Below is a small trained network, with its code and all its weights. Each question gives an input and a class and asks what happens when units are switched off, that is, made to give their printed mean instead of their output.

import numpy as np


def w(rows, s, z=0):
    codes = np.array(rows[::2]) - 128.0
    scale = np.full(codes.shape[1], s)
    scale[-1] = z or s
    return codes * scale


def f(y):
    return np.maximum(y, 0)


def log_softmax(a):
    a = a - a.max(-1, keepdims=True)
    return a - np.log(np.exp(a).sum(-1, keepdims=True))


def net(x, mask):
    res = np.array(x, float).reshape(1, 3) / 4 @ E
    y = f(res @ A[0][:, :-1].T + A[0][:, -1])
    res = res + np.where(mask, y, B[0][:, -1]) @ B[0][:, :-1]
    return log_softmax(res[-1] @ U[:, :-1].T + U[:, -1])


A, B = {}, {}
E = w([
[64,47,143,162,97,5,129,95,254],'x0',
[183,16,79,137,29,203,172,110,129],'x1',
[137,231,109,133,132,172,233,43,192],'x2',
],0.009)
A[0] = w([
[66,208,208,114,210,115,120,156,84,9],'n0',
[159,163,141,40,146,187,155,159,97,60],'n1',
[80,225,159,86,196,94,88,170,110,33],'n2',
[113,110,112,116,101,138,88,187,95,97],'n3',
[167,195,152,153,134,193,188,48,156,95],'n4',
[179,183,86,29,152,198,129,157,21,81],'n5',
[200,180,106,75,171,229,120,184,81,3],'n6',
[156,190,60,103,149,134,200,90,136,85],'n7',
[185,72,67,118,6,254,144,157,118,27],'n8',
[119,200,110,107,127,156,208,67,164,117],'n9',
[167,96,122,123,144,112,87,195,88,102],'n10',
[135,87,130,53,115,120,34,206,83,100],'n11',
[142,146,117,149,116,82,185,88,192,136],'n12',
],0.0072,0.0017)
B[0] = w([
[169,207,166,202,21,158,184,3,107,212],'n0',
[79,47,83,51,134,136,122,127,176,194],'n1',
[100,215,150,189,102,152,200,40,115,216],'n2',
[176,111,171,140,146,172,116,164,122,177],'n3',
[138,132,183,95,185,174,82,213,92,203],'n4',
[56,12,63,34,105,4,164,112,207,252],'n5',
[104,40,109,60,114,61,140,136,177,234],'n6',
[231,81,191,165,176,175,75,228,78,186],'n7',
[121,246,139,218,9,159,190,51,99,255],'n8',
[176,67,161,157,201,153,75,187,130,202],'n9',
[183,110,178,157,160,199,61,194,126,190],'n10',
[225,75,228,154,201,146,118,190,124,221],'n11',
[147,100,115,60,155,105,84,181,153,186],'n12',
],0.0062,0.0099)
U = w([
[219,121,179,120,223,220,10,224,79,101],'0',
[45,70,83,31,106,2,107,118,226,246],'1',
[139,214,140,190,34,195,169,17,74,33],'2',
],0.0074,0.0012)

Each question gives the input, the list of numbers given to net, and the class t.
The units are the neurons (one row each of A and B). Each row of codes is followed by its name. A weight is (code - 128) times the scale printed after its matrix; where a second scale follows, it is the last column's (A, B and U).
mask holds one flag per neuron, in row order. A switched-off neuron (its flag False) gives its mean, the last column of its row in B, instead of its output. The means were averaged over made-up inputs and are rounded, as every weight is.
A unit's drop is (log p(t) with every unit on - log p(t) with that unit switched off) / (log p(t) with every unit on - log p(t) with every unit switched off).
The circuit of an input: a set's keep is (log p(t) with only the set's units on - log p(t) with every unit switched off) / (log p(t) with every unit on - log p(t) with every unit switched off). Starting from the 12 units with the biggest drops (on a tie, the unit counted first), units are removed one at a time, each time the one whose removal leaves the highest keep (on an exact tie, the one counted first), for as long as the keep stays at least 0.8.
units of the circuit, in order: the units of the circuit, biggest drop first
most important unit: the unit with the biggest drop
top k neurons: the k neurons with the biggest drops, biggest first
drop of u: that unit's drop, to one decimal
input [-8,-6,4], class 1: top 2 neurons => [n5; n6]
input [-5,0,6], class 0: top 2 neurons => [n7; n4]
input [-6,-7,0], class 2: most important unit => n0
input [-4,0,-3], class 1: units of the circuit, in order => [n5; n7]
input [-8,5,3], class 1: top 2 neurons => [n5; n6]
input [-4,4,-3], class 1: top 2 neurons => [n5; n0]
input [0,-8,-4], class 2: top 2 neurons => [n0; n2]
input [-2,-5,5], class 0: top 3 neurons => [n8; n9; n7]
input [-6,1,4], class 1: top 2 neurons => [n5; n6]
input [5,8,3], class 2: top 2 neurons => [n8; n5]
input [5,-7,2], class 2: top 2 neurons => [n5; n0]
input [-6,6,-2], class 1: top 3 neurons => [n5; n6; n0]
input [-3,2,2], class 1: drop of n11 => 0.2
input [4,-5,3], class 2: units of the circuit, in order => [n5]
input [-3,8,-5], class 2: drop of n8 => 2.4
input [5,-4,-7], class 0: drop of n5 => 0.2
input [-3,4,5], class 0: drop of n7 => 0.3
